Each row is followed by its class.
[-3 14 20 2 34 -42 1 -9 4 -27 2 -29 -9 -15 -29 19 12 5 6 -3 -4 -13 -21 -3 -2 -14 16 10 -23 7 42 35 22 21 -7 14 2 12 13 18 -27]  <179>
[3 10 8 -16 -22 88 1 -3 45 -24 -24 -7 11 26 -12 -12 -21 -46 -14 18 29 -26 18 16 -3 -13 9 27 7 -27 1 -41 1 8 26 -6 18 -9 -17 -18 7]  <149>
[-1 -5 21 0 15 -8 20 17 -7 -22 1 -19 -14 -15 -24 2 30 -19 -3 1 11 -14 -7 -4 11 15 32 -14 -7 17 50 32 17 20 29 18 8 -9 -5 -4 -20]  <179>
[-20 -3 25 13 28 2 25 29 -8 6 -17 -27 -15 -5 -50 20 59 2 2 13 -4 -9 -1 7 37 3 17 -4 -7 2 16 20 25 37 19 4 -12 -8 0 -22 -9]  <52>
[-4 22 18 18 0 -1 8 16 -4 -1 41 16 -5 15 -50 -17 39 31 -14 -31 7 3 -20 -5 27 15 34 -23 4 -25 -1 32 -15 -6 14 0 -4 -14 -10 -16 -15]  <103>
[-19 -5 4 -9 5 1 5 9 -15 -32 6 -6 -26 24 0 2 -16 -4 -18 15 -13 25 -11 19 -6 -10 2 16 -1 35 14 -1 2 16 19 10 7 -13 -1 3 0]  <127>
[-44 -9 -2 46 -6 114 60 43 3 16 -8 7 -22 38 64 37 -2 -77 -67 -23 -26 -11 -25 34 -15 -38 -30 -25 68 -35 -33 22 -33 5 11 1 3 8 -25 -1 -1]  <53>
[5 2 14 4 0 -17 12 -15 3 -37 -2 -5 -17 -3 -11 14 12 13 -1 -18 35 7 -11 -2 12 3 18 9 -7 11 35 1 11 3 -31 -5 14 15 -14 -14 -19]  <127>
[22 -3 7 6 -21 -40 9 -40 -4 -27 32 -30 -3 3 55 -14 -11 -18 16 -21 -21 0 -9 -1 33 -22 -25 -48 -14 -28 -27 -19 7 -15 19 -1 -21 7 39 11 19]  <103>
[0 -5 23 9 20 -21 43 -10 -1 29 -7 -14 -8 -16 -44 -12 42 13 9 16 -4 -9 5 -27 -3 -6 37 -8 -36 11 48 36 20 31 9 20 19 -8 -9 -2 -17]  <53>
[9 15 19 0 1 70 26 -31 21 -6 30 5 -3 23 -29 -9 4 43 -13 3 -39 1 30 7 -13 -20 -13 5 10 -11 -15 -1 -31 -5 -5 -1 9 -14 -7 8 -5]  <201>
[-7 7 -9 -10 13 5 -3 19 5 -7 11 11 -7 20 17 -10 -6 -7 15 7 11 35 -4 21 -15 -15 -10 9 22 25 5 -3 -7 -17 -3 2 12 -8 -3 -17 -11]  <201>
[10 -5 -20 -1 0 -23 8 25 -43 -12 41 15 7 24 37 -39 -12 -13 19 2 -24 40 -22 41 6 -8 -9 -5 34 8 -14 -20 17 -19 13 5 -8 -4 -8 -4 12]  <201>
[-9 3 1 -4 6 -30 -28 13 11 -19 4 -6 -3 -18 -2 -33 13 0 20 -17 28 -3 -30 8 6 3 -11 20 -15 -7 -4 1 30 20 -2 -20 -13 -1 8 -23 -12]  <149>
[-1 14 9 -4 19 9 15 -8 12 -17 -24 -9 -16 -17 -43 11 33 19 8 -6 6 -1 -5 -13 -20 -9 18 9 -17 6 21 17 13 12 7 20 5 9 -1 -9 -20]  <13>
[9 -6 25 -12 12 -68 1 -45 -14 -27 -27 2 -22 -3 -40 14 7 -10 25 -16 2 0 24 -16 31 32 7 0 -10 -1 -1 -16 34 -17 1 -3 -12 7 -8 -5 -18]  <122>
[19 0 9 16 1 9 12 15 -14 -43 10 8 9 -28 -32 -23 0 -6 -7 -20 41 3 -1 24 5 20 29 -6 -16 10 35 -28 7 -2 -7 23 17 6 -40 1 -12]  <122>
[3 31 10 -3 20 -23 11 -22 14 -63 12 -36 -40 -1 -46 14 10 -3 -4 25 -7 32 17 -4 -1 12 -14 -7 -5 -15 24 14 4 25 -11 -20 -3 4 15 14 -31]  <91>
[-4 -3 -3 -8 8 -5 -2 -37 3 45 12 -24 25 15 5 -22 -2 -1 0 1 18 -27 -14 -9 -15 9 31 30 -45 28 31 29 9 -6 -7 -8 20 4 10 10 5]  <53>
[-22 18 6 -11 11 13 5 -27 21 20 9 4 -21 7 -10 -29 17 15 -8 -17 -17 -12 -18 3 -5 -16 19 -13 -6 -12 -14 -13 -8 12 0 -5 -17 -14 0 -14 -3]  <53>
[8 -21 -15 0 20 39 -7 11 0 35 10 30 27 4 18 6 -6 -14 -12 13 -19 44 -4 10 21 -20 0 3 24 3 10 -27 3 -1 15 10 -5 5 -15 1 -7]  <91>
[-42 12 6 -4 -12 41 -40 -4 16 34 6 8 -18 -4 -21 10 -11 36 -28 11 22 29 -23 12 2 2 11 -6 -24 2 -9 -22 1 10 -18 4 -15 -29 5 16 9]  <103>
[-14 8 -16 0 4 -19 -11 -12 -27 29 40 -5 10 5 -2 -22 -3 0 -7 13 9 32 -28 31 -7 2 -18 2 -12 6 6 17 -8 1 30 13 0 -21 17 -1 17]  <103>
[11 1 -5 -2 24 15 -22 -8 -1 12 4 -20 -8 -35 -73 -32 29 1 -38 15 38 20 -6 13 -61 13 19 15 -11 18 -12 18 23 49 11 -26 -29 -25 6 -28 -12]  <149>
[-13 13 -23 -21 9 2 -15 0 14 -18 25 4 -29 12 -45 -30 -13 -2 2 19 -28 17 -2 -7 -72 6 9 8 4 -8 0 -27 -23 0 -11 -2 11 3 -17 -7 24]  <122>
[21 9 5 -13 -10 -9 18 -26 23 -24 51 8 2 51 -19 -23 -9 -4 9 6 -9 -7 11 -14 20 17 5 -20 -4 -33 6 -17 16 4 -25 -32 10 38 -2 -7 -18]  <127>
[-9 -2 -12 -9 15 -8 -14 31 -3 -11 30 -1 -4 25 11 -5 -12 1 12 20 -7 25 -21 10 -8 -9 13 5 13 10 25 3 -12 6 -19 10 -1 1 -9 5 -13]  <179>
[-25 12 32 22 24 -1 26 10 -1 -17 -7 -34 -26 -31 -30 31 34 2 -8 5 13 4 -9 -12 6 0 4 1 -18 17 31 34 4 22 -1 -18 -8 -9 -2 19 -22]  <52>
[-34 -10 18 -1 -2 26 3 35 21 -27 31 0 -47 -24 -1 -29 12 -30 -24 13 4 3 17 18 -1 52 -50 -43 -3 -1 15 5 -16 50 16 -38 7 5 28 -9 -20]  <52>
[-8 6 15 4 17 -18 6 4 0 -19 -18 -6 -29 -30 -43 4 25 9 0 -1 13 11 -12 -18 -25 6 15 -1 -9 18 24 21 17 29 17 10 -8 -6 0 -14 -23]  <13>
[2 8 -17 -12 21 15 7 -41 12 12 5 -25 8 6 -23 2 17 -2 -9 15 -30 -5 -3 11 -23 -14 -10 -3 16 -34 7 -14 -27 5 -20 -20 1 19 14 8 5]  <30>
[-8 -8 0 -6 13 -9 0 -5 -7 5 23 3 -7 24 20 -13 -16 11 9 8 -2 35 -11 5 39 -12 -9 -1 -8 8 -7 -13 7 -9 3 14 -5 -2 11 -1 9]  <103>
[-14 14 6 -28 -1 32 14 -24 10 16 25 0 -11 21 -35 -35 21 27 21 -3 -47 -17 6 8 33 -1 0 -30 -17 -65 -19 -19 5 -3 8 -1 -4 23 -2 -11 2]  <103>
[4 0 -17 -22 26 16 -35 5 -6 -3 15 30 11 0 22 -17 -1 5 -4 -10 -2 32 -18 33 1 8 -9 -6 5 30 -10 -26 8 -18 24 22 -10 -19 10 19 -8]  <179>
[-14 -4 18 -8 33 -13 -14 59 -7 -19 -2 -31 15 20 -43 15 49 2 33 7 -17 -11 17 1 21 7 54 -13 -29 26 69 51 38 13 74 28 23 12 -1 1 -57]  <179>
[-29 22 24 13 17 -16 16 9 -9 -11 -7 -20 -16 -22 -50 15 44 3 -2 -3 21 -6 -9 0 7 12 14 3 -22 16 11 27 1 18 18 -8 -16 -18 -4 4 -23]  <52>
[7 14 5 18 14 -27 5 -1 -5 10 -4 -4 -2 -37 -46 1 38 26 -18 17 9 1 -13 -35 -59 0 9 5 -18 16 12 50 -6 25 26 -13 -12 -22 10 5 11]  <30>
[7 -2 48 -12 44 -19 -81 63 18 -6 -46 20 18 -1 30 8 -42 10 14 -3 -14 -18 -33 20 18 -22 -13 24 1 15 -16 -17 24 -3 -2 -16 -24 -6 41 -5 -17]  <52>
[-5 7 11 -15 13 -5 -8 -24 -2 42 1 -7 -12 0 -34 -16 -12 6 2 9 -26 -23 5 -4 21 16 12 -19 -18 -50 -7 -6 24 28 -3 -45 -31 20 -6 -15 -10]  <53>
[-3 13 -25 1 35 -21 -3 5 -19 20 37 28 27 27 12 -2 -29 -8 -7 5 -3 51 -2 27 23 -2 -21 13 14 15 -7 -1 -22 -18 1 -21 -9 13 1 11 -7]  <52>
[23 1 19 16 5 -5 12 2 -3 -18 0 -7 6 -28 -53 8 43 1 10 -11 15 -8 14 -2 -7 9 22 0 -5 -3 29 19 16 7 21 -4 12 6 -11 -11 -24]  <201>
[-45 0 -4 9 18 -1 -15 23 -3 22 7 -44 5 -1 -27 16 28 25 12 7 8 -3 -14 -4 -10 6 15 0 -30 29 34 37 11 25 3 27 -5 -17 -6 -2 -24]  <179>
[4 11 31 29 16 -47 30 34 -4 -1 -11 5 -13 7 -28 23 44 24 1 29 -35 -10 -11 -26 -6 -31 -13 -8 7 -22 8 75 18 41 33 0 -10 -3 19 -12 4]  <30>
[9 16 14 -7 -5 24 4 -10 14 -6 15 8 -14 21 -25 2 5 -5 -39 3 -15 -3 1 12 12 8 10 -4 16 -14 -11 14 -23 12 -5 -3 -5 -12 19 -7 -8]  <91>
[2 9 16 15 12 9 14 -12 -25 -11 25 -57 -6 19 12 -21 -24 18 13 22 -61 2 16 -8 -33 -18 -34 -16 -9 -9 -8 15 -27 14 39 -4 -17 -34 -3 18 -7]  <53>
[10 -12 -7 -12 16 15 1 38 -2 -34 2 -10 -2 23 25 -29 -27 -17 15 -1 -35 16 -4 16 21 -9 -12 10 29 -25 4 -16 9 -9 -9 -10 19 18 -6 -4 -3]  <149>
[9 -17 -5 -4 22 -13 -23 -15 -6 13 19 9 35 8 -1 -15 3 25 32 5 -7 25 -1 16 27 -19 -14 27 4 7 -2 -31 21 -8 5 -16 -23 -7 -8 -6 -8]  <201>
[-27 13 18 0 9 28 9 9 -14 4 -1 -11 -16 -7 -40 18 56 2 -17 -10 -2 -12 -2 25 31 25 16 -4 -11 -3 5 28 8 10 33 -24 -13 -1 0 4 -11]  <52>
[-40 6 -7 16 7 -18 -32 15 -14 29 10 29 9 6 47 -13 -28 13 -4 -25 0 33 -22 35 -32 -23 -18 2 1 35 -4 -3 -20 3 19 32 4 -14 -1 -10 -21]  <53>
[1 14 8 11 12 -32 18 -16 6 -3 -7 3 -6 -27 -45 2 17 -9 -7 4 23 11 -14 -31 -26 7 8 -2 -9 5 22 26 18 22 14 -5 -14 -11 -2 0 -17]  <13>
[-52 -14 -4 -2 11 -18 7 45 2 -2 -21 5 -25 17 1 11 -15 -11 2 26 -18 31 -28 -2 7 -29 -10 6 29 0 15 4 -7 29 -17 3 -22 -22 -8 -11 -14]  <13>
[22 8 -7 -11 -3 -18 14 -14 -6 -18 26 15 7 6 59 -46 -24 -12 -32 -5 -3 46 -6 31 -3 -2 -16 -36 13 31 0 7 6 -17 -12 -2 -6 -20 29 9 -4]  <91>
[4 1 2 -21 5 11 21 -3 18 -11 -9 2 -6 17 -32 -8 17 -16 -1 -1 -41 -21 13 -3 16 -2 1 -22 16 -49 2 13 -9 9 15 -22 -10 16 10 -17 -15]  <13>
[43 11 29 -16 12 9 -6 -9 22 -19 14 -2 9 10 -43 -12 19 34 20 5 -31 -13 23 19 23 -22 23 -6 2 -34 23 -6 16 6 -1 -18 7 18 9 -19 -17]  <201>
[7 20 19 8 23 -20 -13 2 -9 7 3 -4 -7 -15 -32 15 22 14 6 5 18 0 -23 -13 -16 10 27 9 -5 20 34 17 1 10 26 13 14 7 4 -2 -10]  <30>
[-9 -2 -1 -5 -1 -27 -13 27 -5 -28 5 5 -15 2 28 -10 -17 -3 6 -9 -17 21 -23 8 -23 -15 -11 -17 9 11 11 -8 4 3 14 4 5 -1 0 -17 -3]  <127>
[-34 13 -33 -3 2 93 -12 64 14 25 38 10 30 62 38 -6 1 -34 -38 31 24 16 -40 62 6 -11 -4 18 11 16 -6 6 -7 -5 9 -30 -3 -8 7 15 22]  <52>
[18 5 20 8 21 -14 54 23 1 -56 5 7 -25 -39 -33 -21 41 -24 8 -13 8 3 10 -4 -9 5 3 -23 5 -5 36 29 16 4 13 -15 22 19 -13 -5 -38]  <201>
[-28 -34 -26 3 11 -22 4 36 -9 -3 17 -35 12 54 44 -31 -9 37 47 -6 -44 -10 -21 23 36 -39 6 30 0 -13 8 -22 -40 5 -84 23 10 20 -11 -19 -5]  <53>
[-7 17 9 -4 9 -11 -11 -19 6 10 10 15 1 3 -18 -10 1 37 2 -13 -31 -7 2 6 21 -24 15 11 -17 -23 14 1 -15 14 37 -6 -5 -4 -6 -8 3]  <53>
[-7 29 -1 -8 3 26 2 -3 -9 0 16 1 -1 25 -20 -7 7 12 -1 9 -41 -14 3 19 -13 0 -15 -7 14 -40 -11 5 -16 4 39 -11 0 21 -1 -1 2]  <30>
[-24 4 -6 -5 13 12 17 15 -3 -18 -6 13 -10 23 9 -4 -23 4 -12 4 -19 32 -9 17 9 -14 -15 5 14 13 6 0 -1 4 2 18 0 -10 0 9 -7]  <13>
[3 16 28 10 1 11 -30 55 6 -13 -13 -8 -28 -6 -13 16 -40 -30 -40 13 -10 24 -34 5 5 10 -3 -31 38 -11 -21 -11 -24 14 -14 3 -10 -77 20 34 -12]  <149>
[1 -7 -27 7 4 -56 22 -8 -23 -13 -3 -4 12 24 5 11 -8 -27 6 14 11 35 -6 3 -1 -14 -8 12 10 12 3 19 -2 2 -7 4 -17 0 5 3 -11]  <13>
[-1 0 -7 0 22 -13 -10 12 6 -21 2 -9 4 14 22 -9 -23 -7 -2 17 -26 19 -12 10 -24 -12 -23 -3 25 0 22 -15 -8 0 -11 -5 19 11 21 14 6]  <30>
[-28 33 0 -44 -10 10 -18 -30 -2 40 4 14 -12 4 -20 -47 -8 14 -25 12 -10 -14 -23 57 7 13 -5 -6 -14 -22 -22 -1 27 28 -2 -10 -37 -10 17 -37 11]  <91>
[17 3 7 -24 12 13 -2 -3 17 1 -12 -3 -1 29 -16 9 -11 -23 -15 20 -42 -16 8 -10 2 1 28 -21 25 -42 10 -6 3 -9 -16 -48 3 38 16 20 -3]  <30>
[13 11 18 -16 1 28 -14 -27 21 -15 14 6 11 13 -16 -1 -3 1 -15 -1 -8 -9 16 18 -1 11 11 -12 -1 -8 26 -7 9 0 14 3 12 1 10 18 -19]  <179>
[2 15 3 -22 -9 41 10 -43 16 16 -25 19 6 -12 -61 -3 34 29 -35 8 24 -6 18 35 -12 3 15 19 -18 -12 -3 10 -16 14 -48 4 -5 -8 -2 -9 -24]  <91>
[53 8 40 17 10 54 29 -41 3 -6 35 30 35 42 -6 -17 -21 26 -26 11 -55 9 21 10 -15 -14 -42 -7 22 -17 -13 1 4 -25 9 10 15 -26 -6 43 5]  <122>
[-26 22 1 9 -55 35 -27 9 4 20 -15 28 27 -14 -52 12 -7 -40 -39 37 55 3 20 0 -29 28 14 -7 -31 -1 -15 -8 12 30 80 -12 -42 -54 -23 11 -12]  <91>
[3 -10 8 -1 11 -11 -3 -12 -1 -8 2 -6 3 -17 -27 0 30 13 -11 -10 31 15 -12 -7 -7 11 26 -3 -22 36 30 5 21 7 -1 -11 -2 -13 -6 1 -25]  <127>
[-2 17 8 -29 5 10 8 -22 9 -21 5 -2 -6 19 -24 -30 -6 7 -8 -2 -30 -10 -19 16 -31 -15 6 -8 4 -22 -8 -20 4 -3 -26 -17 -7 -2 -6 2 -13]  <127>
[45 -25 5 16 0 2 26 34 -1 -13 8 16 41 16 25 16 -25 -2 -21 22 -16 -1 1 12 44 -51 17 1 0 -6 27 18 -22 11 -31 26 1 -9 3 35 3]  <179>
[10 -11 4 -3 15 -27 7 -6 -3 -7 -22 -16 2 -34 -38 9 39 27 -1 -5 -2 13 -1 -24 -12 7 11 -16 -19 6 37 24 15 2 -12 -21 0 -20 -5 4 -16]  <127>
[-36 9 -28 -9 12 52 -8 -25 33 10 44 8 17 41 16 -21 -11 21 -8 -7 6 39 -22 22 -25 -12 -26 6 14 16 8 -45 -16 -14 -44 0 17 -5 -18 -1 -15]  <127>
[9 17 29 -4 11 -26 20 -36 7 -36 -6 -14 -29 -25 -24 7 25 9 11 -13 11 0 4 1 8 -8 5 6 -19 23 15 9 16 -1 9 11 8 -9 15 2 -11]  <201>
[16 -4 12 -9 6 -2 12 26 -9 -10 -6 3 -7 18 55 -43 -19 -11 5 -22 -26 -10 -9 26 32 -9 7 -44 17 -21 -9 -14 10 -11 -11 -10 -10 6 2 -20 -10]  <53>
[-26 23 35 10 5 37 11 30 7 -46 5 37 -24 47 -73 9 0 -23 -25 19 -12 1 19 20 -9 16 -6 9 11 -3 -12 0 -1 17 57 27 14 -24 -22 15 -27]  <122>
[-12 -4 -33 -25 17 -22 6 -4 -32 19 12 40 -14 1 -2 -24 -21 9 -18 7 -1 50 -27 26 5 -2 -19 11 20 8 -18 -12 -24 2 -19 -16 -29 -18 -23 -23 8]  <127>
[46 -10 -9 0 7 13 2 -11 -18 -5 19 -45 10 -5 -33 -11 31 29 3 18 23 19 16 3 6 5 35 -4 -27 0 28 15 -4 -2 3 -1 3 0 4 -16 15]  <103>
[-10 15 1 27 -16 -15 0 -22 -13 30 2 21 22 -28 -19 7 44 34 -16 -27 46 25 -4 32 -6 18 8 -6 -25 24 21 25 40 16 -2 40 8 3 -4 -19 -26]  <91>
